Below are the code and all the weights of a small trained network. Each question names an input and a class and asks about switching units off, where a switched-off unit gives its printed mean instead of its output.

import numpy as np


def w(rows, s, z=0):
    codes = np.array(rows[::2]) - 128.0
    scale = np.full(codes.shape[1], s)
    scale[-1] = z or s
    return codes * scale


def f(y):
    return y / 2 * (1 + np.tanh(0.7978845608 * (y + 0.044715 * y**3)))


def log_softmax(a):
    a = a - a.max(-1, keepdims=True)
    return a - np.log(np.exp(a).sum(-1, keepdims=True))


def net(x, mask):
    res = np.array(x, float).reshape(1, 6) / 4 @ E
    y = f(res @ A[0][:, :-1].T + A[0][:, -1])
    res = res + np.where(mask, y, B[0][:, -1]) @ B[0][:, :-1]
    return log_softmax(res[-1] @ U[:, :-1].T + U[:, -1])


A, B = {}, {}
E = w([
[36,77,184,177,106,165,101,84],'x0',
[134,160,22,186,74,119,44,107],'x1',
[118,134,153,108,248,120,21,132],'x2',
[151,164,163,137,98,254,99,191],'x3',
[62,196,143,36,55,109,100,126],'x4',
[97,31,47,84,122,146,102,198],'x5',
],0.01)
A[0] = w([
[137,176,137,140,135,101,140,61,3],'n1',
[155,174,155,167,123,112,148,90,14],'n2',
[104,60,90,87,110,117,124,163,67],'n3',
[168,86,123,189,166,128,133,113,39],'n4',
[181,105,129,189,154,176,136,126,40],'n5',
[183,169,92,98,148,88,159,151,131],'n6',
[111,125,118,128,66,107,179,125,36],'n7',
[118,99,201,68,177,143,183,169,3],'n8',
[96,89,73,88,124,145,109,153,48],'n9',
[100,86,89,134,143,1,149,67,23],'n10',
[90,110,146,157,114,170,116,108,113],'n11',
[136,148,165,157,95,213,87,171,84],'n12',
[110,165,128,76,80,123,83,101,10],'n13',
[152,176,160,170,126,108,129,89,11],'n14',
[153,97,116,154,102,142,175,118,74],'n15',
[81,161,142,78,116,140,134,143,64],'n16',
[131,156,50,181,90,119,61,108,20],'n17',
[93,166,142,56,96,127,115,123,82],'n18',
[58,114,132,151,143,149,131,106,72],'n19',
[182,160,125,110,120,165,122,180,99],'n20',
[111,152,140,105,180,117,73,114,58],'n21',
[166,83,129,188,158,137,143,141,54],'n22',
[104,66,96,74,144,141,120,165,56],'n23',
[110,123,99,140,99,132,196,135,87],'n24',
[148,164,80,167,133,141,55,110,73],'n25',
[77,69,162,151,108,101,101,80,130],'n26',
[133,124,96,134,109,138,97,108,45],'n27',
[148,131,121,160,56,162,161,141,60],'n28',
[96,94,160,150,122,186,112,79,160],'n29',
[109,123,140,131,196,92,71,145,40],'n30',
[101,106,151,123,112,140,109,94,102],'n31',
[126,194,160,135,122,123,131,104,66],'n32',
[118,67,89,116,116,124,138,175,30],'n33',
[127,133,136,126,184,141,69,142,67],'n34',
[187,161,93,71,161,113,133,152,107],'n35',
],0.014,0.0025)
B[0] = w([
[132,131,154,166,158,151,131,151,181],'n1',
[170,136,195,162,167,142,105,150,192],'n2',
[159,138,170,185,167,147,118,156,212],'n3',
[107,96,108,109,88,52,85,174,192],'n4',
[99,71,125,92,99,28,113,187,197],'n5',
[172,175,71,160,91,130,157,124,201],'n6',
[87,181,152,104,64,163,67,103,199],'n7',
[88,79,151,167,121,84,204,2,226],'n8',
[171,130,195,198,163,135,106,147,208],'n9',
[60,126,114,38,188,184,201,190,252],'n10',
[191,165,91,131,126,126,180,140,187],'n11',
[75,133,104,61,221,170,183,173,247],'n12',
[106,68,112,121,117,32,115,166,196],'n13',
[179,130,184,194,193,143,82,157,191],'n14',
[76,156,143,99,67,137,60,111,178],'n15',
[88,75,116,138,125,57,124,150,189],'n16',
[87,87,139,173,156,105,172,52,242],'n17',
[108,79,86,138,107,23,70,188,209],'n18',
[196,155,81,167,95,130,140,128,178],'n19',
[134,148,90,115,157,156,182,147,198],'n20',
[111,161,142,111,58,176,97,137,199],'n21',
[88,111,114,118,91,34,82,165,188],'n22',
[147,155,173,190,157,131,128,139,211],'n23',
[121,167,163,94,95,184,68,95,189],'n24',
[97,105,152,136,112,108,188,66,220],'n25',
[185,174,71,138,107,134,167,145,212],'n26',
[116,108,145,145,151,127,159,86,162],'n27',
[98,163,161,87,93,149,120,107,211],'n28',
[185,168,62,152,96,142,162,133,207],'n29',
[103,182,150,99,65,170,76,115,208],'n30',
[162,147,79,143,92,121,140,132,168],'n31',
[143,117,159,189,168,136,100,158,188],'n32',
[178,135,196,180,147,135,108,146,192],'n33',
[78,190,165,88,33,194,95,98,203],'n34',
[187,172,63,139,75,135,149,114,203],'n35',
],0.0097,0.012)
U = w([
[108,84,100,130,113,46,73,174,130],'0',
[101,162,153,110,78,185,61,90,105],'1',
[177,126,182,202,195,148,95,152,118],'2',
[206,160,27,155,111,136,165,117,99],'3',
[99,83,140,160,150,107,176,5,132],'4',
[90,127,97,81,202,175,171,182,178],'5',
[147,123,95,118,146,136,138,109,253],'6',
[132,60,126,103,170,145,83,88,97],'7',
],0.014,0.007)

Each question gives the input, the list of numbers given to net, and the class t.
The units are the neurons (one row each of A and B). Each row of codes is followed by its name. A weight is (code - 128) times the scale printed after its matrix; where a second scale follows, it is the last column's (A, B and U).
mask holds one flag per neuron, in row order. A switched-off neuron (its flag False) gives its mean, the last column of its row in B, instead of its output. The means were averaged over made-up inputs and are rounded, as every weight is.
A unit's drop is (log p(t) with every unit on - log p(t) with that unit switched off) / (log p(t) with every unit on - log p(t) with every unit switched off).
The circuit of an input: a set's keep is (log p(t) with only the set's units on - log p(t) with every unit switched off) / (log p(t) with every unit on - log p(t) with every unit switched off). Starting from the 12 units with the biggest drops (on a tie, the unit counted first), units are removed one at a time, each time the one whose removal leaves the highest keep (on an exact tie, the one counted first), for as long as the keep stays at least 0.8.
units of the circuit, in order: the units of the circuit, biggest drop first
unit that matters most: the unit with the biggest drop
top k neurons: the k neurons with the biggest drops, biggest first
drop of u: that unit's drop, to one decimal
input [5,-6,-2,-4,6,7], class 2: unit that matters most -> n3
input [0,6,4,7,-4,6], class 5: top 3 neurons -> [n12 n8 n20]
input [-2,-4,-7,5,7,-8], class 2: top 3 neurons -> [n32 n2 n14]
input [6,-6,-8,0,-8,6], class 0: top 4 neurons -> [n22 n5 n4 n34]
input [8,-3,-7,3,-4,-7], class 3: top 3 neurons -> [n29 n11 n26]
input [-4,-2,8,3,-2,8], class 1: top 2 neurons -> [n34 n30]
input [8,7,-3,-4,-3,-7], class 3: top 2 neurons -> [n26 n29]
input [7,-3,-4,-8,-7,6], class 5: top 2 neurons -> [n10 n18]
input [-7,-2,1,-1,8,-4], class 0: top 2 neurons -> [n18 n13]
input [-5,-7,1,-3,6,-8], class 2: top 3 neurons -> [n32 n14 n2]
input [-5,-5,-3,8,3,-8], class 2: top 4 neurons -> [n10 n32 n14 n2]
input [2,7,7,-3,2,2], class 1: top 2 neurons -> [n30 n21]
input [8,7,-5,-3,-5,3], class 3: top 3 neurons -> [n26 n29 n8]
input [-1,3,0,-8,5,2], class 5: units of the circuit, in order -> [n10]
input [8,-7,-5,7,2,5], class 3: top 2 neurons -> [n29 n11]
input [8,5,7,-8,0,-5], class 3: top 3 neurons -> [n26 n19 n29]
input [-3,-3,6,7,0,-4], class 5: drop of n20 -> 1.0
input [0,-4,6,-5,-3,3], class 1: drop of n34 -> 0.1
input [5,-3,0,3,-4,8], class 2: drop of n3 -> 0.0
input [5,-1,-5,-8,1,6], class 5: units of the circuit, in order -> [n10]
input [-5,-3,3,-4,-2,5], class 2: drop of n3 -> 0.4
